Below are the code and all the weights of a small trained network. Each question names an input and a class and asks about switching units off, where a switched-off unit gives its printed mean instead of its output.

import numpy as np


def w(rows, s, z=0):
    codes = np.array(rows[::2]) - 128.0
    scale = np.full(codes.shape[1], s)
    scale[-1] = z or s
    return codes * scale


def norm(h):
    return h / np.sqrt((h * h).mean(-1, keepdims=True) + 1e-5)


def f(y):
    return y / 2 * (1 + np.tanh(0.7978845608 * (y + 0.044715 * y**3)))


def log_softmax(a):
    a = a - a.max(-1, keepdims=True)
    return a - np.log(np.exp(a).sum(-1, keepdims=True))


def net(x, mask):
    res = np.array(x, float).reshape(1, 5) / 4 @ E
    u = 0
    for l in range(4):
        y = f(norm(res) @ A[l][:, :-1].T + A[l][:, -1])
        res = res + np.where(mask[u : u + 10], y, B[l][:, -1]) @ B[l][:, :-1]
        u += 10
    return log_softmax(norm(res)[-1] @ U[:, :-1].T + U[:, -1])


A, B = {}, {}
E = w([
[32,231,168,93,93,130,127,176,29,120],'x0',
[124,138,127,131,139,138,119,141,136,132],'x1',
[228,119,239,126,144,178,149,203,113,142],'x2',
[136,66,3,125,196,112,132,246,61,115],'x3',
[74,21,157,79,169,46,25,139,116,113],'x4',
],0.0042)
A[0] = w([
[198,96,52,173,188,122,176,53,166,193,123],'L0N0',
[76,95,166,62,90,138,132,129,76,109,8],'L0N1',
[81,233,123,56,126,110,117,166,120,103,131],'L0N2',
[122,244,110,91,79,167,151,171,112,173,111],'L0N3',
[108,155,50,170,60,221,238,154,193,116,93],'L0N4',
[92,19,189,32,145,151,44,157,133,108,101],'L0N5',
[220,185,143,211,136,153,239,185,96,104,95],'L0N6',
[76,125,102,168,154,221,252,119,93,134,84],'L0N7',
[7,127,42,167,85,131,163,99,155,125,48],'L0N8',
[66,207,166,101,95,157,116,152,16,85,107],'L0N9',
],0.0033,0.0016)
B[0] = w([
[125,137,85,77,152,168,91,124,128,97,250],'L0N0',
[108,106,110,124,106,190,111,126,56,169,113],'L0N1',
[198,128,117,156,169,164,131,102,118,163,189],'L0N2',
[101,72,98,105,132,137,96,104,109,128,193],'L0N3',
[63,54,151,134,77,186,161,99,105,126,222],'L0N4',
[62,85,128,183,112,203,117,126,127,135,243],'L0N5',
[72,87,164,122,105,135,131,118,137,117,239],'L0N6',
[108,110,75,142,130,152,136,145,107,114,159],'L0N7',
[97,132,146,112,118,3,143,136,180,108,201],'L0N8',
[181,99,100,50,77,124,75,122,186,157,229],'L0N9',
],0.0056,0.0017)
A[1] = w([
[191,76,131,168,102,112,48,152,155,129,181],'L1N0',
[141,143,93,59,120,123,119,197,53,116,32],'L1N1',
[109,215,120,99,97,121,118,151,2,181,82],'L1N2',
[148,154,109,123,53,161,221,146,138,140,51],'L1N3',
[136,152,73,177,107,159,208,201,134,139,94],'L1N4',
[157,60,81,148,127,182,142,83,160,113,150],'L1N5',
[189,87,203,97,153,140,143,186,140,116,2],'L1N6',
[125,67,56,110,144,166,198,177,82,95,48],'L1N7',
[197,87,99,135,191,190,119,97,194,52,102],'L1N8',
[171,109,86,101,219,110,140,142,117,62,138],'L1N9',
],0.0047,0.00068)
B[1] = w([
[134,189,98,120,69,146,138,156,71,88,199],'L1N0',
[188,183,116,113,48,70,130,23,108,152,186],'L1N1',
[219,155,98,27,100,88,51,134,255,162,195],'L1N2',
[51,113,116,114,111,161,98,150,131,185,182],'L1N3',
[102,117,123,146,158,120,160,86,27,196,169],'L1N4',
[132,122,180,22,71,143,113,135,92,171,238],'L1N5',
[92,122,70,99,145,158,243,188,210,118,189],'L1N6',
[140,170,190,203,157,89,88,131,159,160,242],'L1N7',
[163,162,82,48,28,91,42,74,104,173,254],'L1N8',
[188,217,134,131,93,94,124,100,141,183,192],'L1N9',
],0.0045,0.0025)
A[2] = w([
[130,204,235,127,136,64,111,91,198,184,227],'L2N0',
[197,133,117,163,135,40,171,142,3,178,118],'L2N1',
[167,108,232,55,127,90,205,228,66,151,120],'L2N2',
[60,169,56,127,128,48,55,80,86,16,203],'L2N3',
[116,163,208,227,5,165,125,92,195,154,151],'L2N4',
[156,50,212,147,118,76,46,214,123,83,17],'L2N5',
[133,107,17,175,155,121,131,227,191,193,250],'L2N6',
[70,173,246,65,114,152,115,128,204,129,191],'L2N7',
[132,62,137,141,69,187,203,2,230,166,188],'L2N8',
[118,6,203,139,172,64,32,139,124,114,42],'L2N9',
],0.0037,0.0011)
B[2] = w([
[199,132,107,157,155,110,109,111,114,82,195],'L2N0',
[117,158,197,162,222,97,92,23,108,91,150],'L2N1',
[104,110,46,128,185,123,182,144,229,69,162],'L2N2',
[193,107,150,156,123,254,229,171,184,97,238],'L2N3',
[96,98,129,173,187,79,115,148,66,92,213],'L2N4',
[53,115,117,177,98,179,155,81,131,179,155],'L2N5',
[124,180,250,142,95,111,157,84,106,65,183],'L2N6',
[175,109,27,158,155,69,147,100,123,143,215],'L2N7',
[85,176,151,113,161,93,77,190,82,150,252],'L2N8',
[62,207,178,103,120,182,188,137,24,241,175],'L2N9',
],0.005,0.0036)
A[3] = w([
[74,143,153,123,73,204,185,104,62,133,93],'L3N0',
[159,121,60,163,104,109,171,163,56,146,180],'L3N1',
[65,84,94,178,101,211,138,141,85,182,125],'L3N2',
[93,161,95,111,89,130,187,108,186,45,192],'L3N3',
[146,83,97,201,216,175,166,118,121,94,4],'L3N4',
[68,117,139,148,65,51,132,51,138,67,131],'L3N5',
[112,100,143,103,144,85,253,148,233,90,195],'L3N6',
[160,164,194,154,234,31,130,86,64,75,87],'L3N7',
[196,130,138,39,48,128,99,159,167,158,202],'L3N8',
[101,123,154,89,132,108,211,188,226,84,158],'L3N9',
],0.0051,0.0014)
B[3] = w([
[102,4,226,125,132,76,142,133,105,165,202],'L3N0',
[134,175,201,199,149,71,69,77,110,99,152],'L3N1',
[70,134,239,153,68,154,140,132,136,163,219],'L3N2',
[213,41,114,71,230,228,98,221,145,97,181],'L3N3',
[182,144,80,47,86,43,106,81,129,170,138],'L3N4',
[176,129,122,172,147,146,191,202,120,124,188],'L3N5',
[27,104,41,188,170,156,195,191,204,55,193],'L3N6',
[197,234,168,243,195,21,162,91,89,11,210],'L3N7',
[153,133,43,45,70,145,36,70,125,149,254],'L3N8',
[108,41,39,154,185,163,146,142,161,22,177],'L3N9',
],0.0044,0.0039)
U = w([
[220,157,88,2,40,118,32,93,148,171,170],'0',
[47,81,253,145,79,141,170,139,86,210,178],'1',
[202,230,168,214,185,21,147,105,116,59,164],'2',
[126,70,79,121,182,185,211,219,229,42,2],'3',
],0.0087,0.00071)

Each question gives the input, the list of numbers given to net, and the class t.
The units are the neurons (one row each of A and B). Each row of codes is followed by its name. A weight is (code - 128) times the scale printed after its matrix; where a second scale follows, it is the last column's (A, B and U).
mask holds one flag per neuron, layer by layer. A switched-off neuron (its flag False) gives its mean, the last column of its row in B, instead of its output. The means were averaged over made-up inputs and are rounded, as every weight is.
A unit's drop is (log p(t) with every unit on - log p(t) with that unit switched off) / (log p(t) with every unit on - log p(t) with every unit switched off).
The circuit of an input: a set's keep is (log p(t) with only the set's units on - log p(t) with every unit switched off) / (log p(t) with every unit on - log p(t) with every unit switched off). Starting from the 12 units with the biggest drops (on a tie, the unit counted first), units are removed one at a time, each time the one whose removal leaves the highest keep (on an exact tie, the one counted first), for as long as the keep stays at least 0.8.
units of the circuit, in order: the units of the circuit, biggest drop first
unit that matters most: the unit with the biggest drop
top k neurons: the k neurons with the biggest drops, biggest first
k most important neurons of layer l: the k neurons of layer l with the biggest drops, biggest first
input [3,3,3,-8,-3], class 2: unit that matters most : L2N4
input [-6,-1,8,8,6], class 2: top 2 neurons : [L2N3 L2N1]
input [-1,5,8,-3,-8], class 1: units of the circuit, in order : [L1N3 L0N4 L3N0]
input [-1,-7,7,-8,1], class 2: units of the circuit, in order : [L2N4 L2N0]
input [-2,4,-8,8,-3], class 2: 2 most important neurons of layer 0 : [L0N9 L0N6]
input [-6,-2,8,-6,0], class 3: units of the circuit, in order : [L1N6 L3N6]
input [6,3,3,-2,-6], class 0: top 2 neurons : [L1N2 L0N9]
input [1,3,-2,7,6], class 2: top 2 neurons : [L2N1 L0N4]
input [7,-6,-8,1,4], class 3: 3 most important neurons of layer 1 : [L1N8 L1N5 L1N9]
input [-6,4,7,3,-8], class 1: top 3 neurons : [L1N4 L1N8 L0N4]
input [0,6,-5,3,-5], class 1: units of the circuit, in order : [L0N4 L3N2]
input [3,-8,-6,7,-3], class 2: top 2 neurons : [L2N1 L1N4]
input [-4,6,7,1,-7], class 1: 3 most important neurons of layer 1 : [L1N4 L1N3 L1N8]
input [7,-1,6,1,-4], class 0: units of the circuit, in order : [L1N2]
input [8,3,-8,8,-2], class 0: top 4 neurons : [L1N2 L0N9 L1N1 L2N4]
input [-5,-5,-8,-5,7], class 3: top 3 neurons : [L2N3 L0N4 L0N8]
input [8,-6,1,-4,8], class 0: top 4 neurons : [L1N2 L0N9 L0N4 L0N6]
input [4,2,6,-1,4], class 3: top 2 neurons : [L1N6 L2N2]
input [6,5,8,-1,1], class 3: top 2 neurons : [L2N2 L1N6]
input [-8,-8,6,3,-5], class 0: units of the circuit, in order : [L1N8]
input [-6,-6,-2,7,-3], class 2: top 3 neurons : [L1N7 L2N1 L0N9]
input [6,5,-2,6,-2], class 0: 2 most important neurons of layer 0 : [L0N9 L0N3]
